Here is a tiny trained network, its code and every weight. The questions are about switching its units off for an input and a class, where a switched-off unit gives its printed mean instead of its output.

import numpy as np


def w(rows, s, z=0):
    codes = np.array(rows[::2]) - 128.0
    scale = np.full(codes.shape[1], s)
    scale[-1] = z or s
    return codes * scale


def f(y):
    return y / 2 * (1 + np.tanh(0.7978845608 * (y + 0.044715 * y**3)))


def log_softmax(a):
    a = a - a.max(-1, keepdims=True)
    return a - np.log(np.exp(a).sum(-1, keepdims=True))


def net(x, mask):
    res = np.array(x, float).reshape(1, 4) / 4 @ E
    y = f(res @ A[0][:, :-1].T + A[0][:, -1])
    res = res + np.where(mask, y, B[0][:, -1]) @ B[0][:, :-1]
    return log_softmax(res[-1] @ U[:, :-1].T + U[:, -1])


A, B = {}, {}
E = w([
[201,121,199,98,131,158,181],'x0',
[169,13,131,132,165,91,220],'x1',
[176,163,63,177,104,2,209],'x2',
[158,175,115,230,123,176,101],'x3',
],0.0074)
A[0] = w([
[226,122,52,202,121,17,208,141],'neuron 1',
[83,142,184,60,139,182,89,135],'neuron 2',
[63,50,143,3,152,84,118,126],'neuron 3',
[122,149,80,122,102,96,154,254],'neuron 4',
[177,73,164,114,182,143,185,130],'neuron 5',
[175,153,217,143,118,198,103,125],'neuron 6',
[185,75,217,90,157,103,194,134],'neuron 7',
[193,74,188,71,155,121,185,119],'neuron 8',
[91,211,45,215,107,123,82,134],'neuron 9',
],0.0073,0.006)
B[0] = w([
[195,221,80,41,38,160,181,253],'neuron 1',
[208,157,76,72,94,158,177,216],'neuron 2',
[204,213,51,83,64,112,179,218],'neuron 3',
[140,234,138,64,115,2,139,221],'neuron 4',
[59,101,176,158,182,74,84,178],'neuron 5',
[202,154,21,115,47,167,193,183],'neuron 6',
[72,157,193,129,198,48,117,195],'neuron 7',
[58,143,193,118,178,8,86,185],'neuron 8',
[81,177,173,86,172,3,86,223],'neuron 9',
],0.007,0.0068)
U = w([
[120,12,118,171,147,199,119,8],'0',
[18,124,195,133,190,88,102,224],'1',
[204,171,73,83,78,128,170,200],'2',
],0.011,0.0016)

Each question gives the input, the list of numbers given to net, and the class t.
The units are the neurons (one row each of A and B). Each row of codes is followed by its name. A weight is (code - 128) times the scale printed after its matrix; where a second scale follows, it is the last column's (A, B and U).
mask holds one flag per neuron, in row order. A switched-off neuron (its flag False) gives its mean, the last column of its row in B, instead of its output. The means were averaged over made-up inputs and are rounded, as every weight is.
A unit's drop is (log p(t) with every unit on - log p(t) with that unit switched off) / (log p(t) with every unit on - log p(t) with every unit switched off).
The circuit of an input: a set's keep is (log p(t) with only the set's units on - log p(t) with every unit switched off) / (log p(t) with every unit on - log p(t) with every unit switched off). Starting from all 9 units, units are removed one at a time, each time the one whose removal leaves the highest keep (on an exact tie, the one counted first), for as long as the keep stays at least 0.8.
units of the circuit, in order: the units of the circuit, biggest drop first
k most important neurons: the k neurons with the biggest drops, biggest first
drop when u is switched off: that unit's drop, to one decimal
input [-1,4,-4,-3], class 1: units of the circuit, in order : (neuron 1)
input [-2,2,-5,2], class 0: units of the circuit, in order : (neuron 1; neuron 4; neuron 9)
input [-3,8,-8,1], class 0: 2 most important neurons : (neuron 9; neuron 4)
input [6,-1,-1,-1], class 1: units of the circuit, in order : (neuron 1; neuron 3)
input [-4,4,-8,4], class 0: 3 most important neurons : (neuron 1; neuron 4; neuron 3)
input [-2,7,-7,1], class 0: 2 most important neurons : (neuron 9; neuron 4)
input [3,8,2,-7], class 1: 2 most important neurons : (neuron 8; neuron 7)
input [-3,-7,4,4], class 1: drop when neuron 9 is switched off : 0.3
input [-3,-3,-8,-7], class 2: drop when neuron 9 is switched off : 0.0
input [-7,-8,-8,-4], class 2: drop when neuron 2 is switched off : 0.6
